Below is a small trained network, with its code and all its weights. Each question gives an input and a class and asks what happens when units are switched off, that is, made to give their printed mean instead of their output.

import numpy as np


def w(rows, s, z=0):
    codes = np.array(rows[::2]) - 128.0
    scale = np.full(codes.shape[1], s)
    scale[-1] = z or s
    return codes * scale


def f(y):
    return np.maximum(y, 0)


def log_softmax(a):
    a = a - a.max(-1, keepdims=True)
    return a - np.log(np.exp(a).sum(-1, keepdims=True))


def net(x, mask):
    res = np.array(x, float).reshape(1, 3) / 4 @ E
    y = f(res @ A[0][:, :-1].T + A[0][:, -1])
    res = res + np.where(mask, y, B[0][:, -1]) @ B[0][:, :-1]
    return log_softmax(res[-1] @ U[:, :-1].T + U[:, -1])


A, B = {}, {}
E = w([
[45,45,151,193,129,148,216],'x0',
[157,158,59,185,16,138,133],'x1',
[218,130,128,42,113,118,253],'x2',
],0.0062)
A[0] = w([
[130,143,110,155,5,123,139,97],'n1',
[83,103,141,170,129,130,191,73],'n2',
[145,125,101,153,57,133,127,61],'n3',
[144,125,122,116,126,122,106,89],'n4',
[124,105,124,165,141,132,155,155],'n5',
[197,167,132,68,134,130,32,69],'n6',
[147,139,112,162,53,138,135,115],'n7',
[100,129,131,139,136,116,95,170],'n8',
[132,122,107,136,66,133,124,63],'n9',
[76,104,118,150,152,134,182,103],'n10',
[136,111,115,92,114,127,148,127],'n11',
[123,130,144,114,167,121,126,242],'n12',
[101,137,133,158,130,128,88,82],'n13',
[137,127,130,114,120,118,148,170],'n14',
[133,126,125,121,122,139,127,255],'n15',
[129,131,114,114,138,123,148,115],'n16',
[139,152,134,92,102,128,183,97],'n17',
[131,129,137,92,179,126,144,108],'n18',
[156,132,118,98,130,137,161,90],'n19',
[91,136,121,166,135,139,54,81],'n20',
[118,126,127,112,113,128,132,247],'n21',
[151,123,120,113,120,123,157,93],'n22',
[117,114,146,127,114,134,134,101],'n23',
[108,118,144,89,240,125,125,90],'n24',
[121,112,129,143,131,144,102,99],'n25',
[100,129,126,160,136,127,70,103],'n26',
[154,157,118,94,126,122,87,134],'n27',
[118,133,137,134,135,131,139,120],'n28',
[145,140,129,107,130,150,166,108],'n29',
[105,123,120,99,167,120,130,83],'n30',
[61,108,143,167,121,126,204,102],'n31',
[147,133,126,108,124,125,154,88],'n32',
[117,145,129,141,62,112,134,77],'n33',
[170,136,121,92,127,123,70,118],'n34',
[96,118,152,82,226,121,126,75],'n35',
[119,114,138,156,114,126,155,108],'n36',
[118,119,138,104,167,147,118,87],'n37',
[100,128,124,165,133,126,68,113],'n38',
[148,114,133,117,113,116,143,93],'n39',
[138,126,123,143,98,111,128,197],'n40',
[97,132,127,140,116,126,99,149],'n41',
[171,129,130,95,127,130,190,86],'n42',
[134,130,139,103,114,116,149,110],'n43',
[105,118,132,141,129,132,159,116],'n44',
[150,139,125,104,124,127,175,145],'n45',
[163,127,125,125,123,128,175,135],'n46',
[139,132,108,148,121,128,134,203],'n47',
],0.012,0.0051)
B[0] = w([
[222,148,161,185,146,145,102,232],'n1',
[168,153,92,51,93,108,132,205],'n2',
[212,147,144,149,169,131,109,181],'n3',
[142,140,118,105,126,119,137,141],'n4',
[123,136,130,95,82,132,126,193],'n5',
[182,158,83,17,56,99,148,253],'n6',
[191,140,158,169,132,153,107,207],'n7',
[96,77,162,130,114,126,122,210],'n8',
[199,144,141,141,167,123,124,163],'n9',
[151,147,102,68,81,120,130,206],'n10',
[110,108,149,120,151,122,126,172],'n11',
[64,111,154,213,36,190,116,253],'n12',
[124,95,142,100,189,104,140,179],'n13',
[91,105,140,132,121,137,108,182],'n14',
[49,93,167,186,5,172,117,249],'n15',
[125,112,141,121,137,123,119,148],'n16',
[116,87,157,102,180,103,128,193],'n17',
[187,117,152,151,155,126,113,187],'n18',
[122,88,136,100,171,108,118,175],'n19',
[114,63,160,83,204,97,134,222],'n20',
[54,95,168,180,21,171,121,241],'n21',
[123,99,141,108,160,113,132,163],'n22',
[140,137,123,110,129,124,136,139],'n23',
[230,148,152,188,148,140,105,244],'n24',
[128,113,131,115,162,108,133,154],'n25',
[112,74,156,98,183,112,129,208],'n26',
[131,141,104,89,65,134,137,205],'n27',
[139,133,123,119,129,127,137,141],'n28',
[115,102,143,113,166,111,123,173],'n29',
[175,138,132,141,148,125,121,158],'n30',
[154,148,92,48,62,112,130,235],'n31',
[128,100,129,108,164,109,130,158],'n32',
[187,135,136,147,152,125,116,163],'n33',
[139,142,99,78,71,126,134,207],'n34',
[236,151,153,177,159,137,101,235],'n35',
[148,136,120,95,104,121,123,165],'n36',
[174,133,138,147,144,131,128,165],'n37',
[109,65,163,98,174,115,128,217],'n38',
[129,110,137,109,152,119,116,148],'n39',
[115,129,140,172,90,158,124,199],'n40',
[111,92,161,120,140,125,123,191],'n41',
[114,67,155,93,193,102,109,209],'n42',
[121,107,138,117,155,116,129,159],'n43',
[135,134,115,96,98,122,120,169],'n44',
[93,87,147,123,160,120,130,204],'n45',
[97,90,144,118,160,118,126,195],'n46',
[98,123,141,164,83,156,126,200],'n47',
],0.027,0.0053)
U = w([
[59,39,196,102,194,82,106,116],'0',
[229,152,170,227,139,167,82,142],'1',
[137,164,89,27,47,101,135,137],'2',
[2,127,141,228,78,187,125,254],'3',
[115,146,101,152,176,123,148,79],'4',
[116,142,94,147,170,116,118,78],'5',
[110,142,84,133,181,121,136,85],'6',
[105,194,139,114,157,81,148,86],'7',
],0.0072,0.0027)

Each question gives the input, the list of numbers given to net, and the class t.
The units are the neurons (one row each of A and B). Each row of codes is followed by its name. A weight is (code - 128) times the scale printed after its matrix; where a second scale follows, it is the last column's (A, B and U).
mask holds one flag per neuron, in row order. A switched-off neuron (its flag False) gives its mean, the last column of its row in B, instead of its output. The means were averaged over made-up inputs and are rounded, as every weight is.
A unit's drop is (log p(t) with every unit on - log p(t) with that unit switched off) / (log p(t) with every unit on - log p(t) with every unit switched off).
The circuit of an input: a set's keep is (log p(t) with only the set's units on - log p(t) with every unit switched off) / (log p(t) with every unit on - log p(t) with every unit switched off). Starting from the 12 units with the biggest drops (on a tie, the unit counted first), units are removed one at a time, each time the one whose removal leaves the highest keep (on an exact tie, the one counted first), for as long as the keep stays at least 0.8.
units of the circuit, in order: the units of the circuit, biggest drop first
most important unit: the unit with the biggest drop
top k neurons: the k neurons with the biggest drops, biggest first
drop when u is switched off: that unit's drop, to one decimal
input [-3,-8,-5], class 1: units of the circuit, in order => (n24)
input [5,-8,6], class 1: top 2 neurons => (n24 n35)
input [4,1,-2], class 2: units of the circuit, in order => (n31 n2)
input [-1,-4,0], class 1: top 2 neurons => (n24 n35)
input [3,6,6], class 0: top 2 neurons => (n42 n24)
input [-6,7,-8], class 0: top 2 neurons => (n20 n38)
input [2,5,5], class 0: top 2 neurons => (n24 n35)
input [-7,0,7], class 0: top 3 neurons => (n42 n17 n45)
input [1,5,5], class 0: top 2 neurons => (n24 n35)
input [-4,2,0], class 2: top 2 neurons => (n6 n12)
input [-8,8,-8], class 0: top 2 neurons => (n20 n38)
input [-7,-8,2], class 1: top 2 neurons => (n24 n35)
input [3,-1,3], class 3: top 2 neurons => (n6 n20)
input [7,-6,-4], class 2: units of the circuit, in order => (n31)
input [-6,5,3], class 2: top 2 neurons => (n6 n24)
input [0,6,6], class 0: top 2 neurons => (n42 n24)
input [7,-8,2], class 1: drop when n24 is switched off => 0.8
input [3,-1,-2], class 3: drop when n6 is switched off => 0.5
input [-6,-8,-5], class 1: drop when n24 is switched off => 0.5
input [2,-3,1], class 3: most important unit => n1
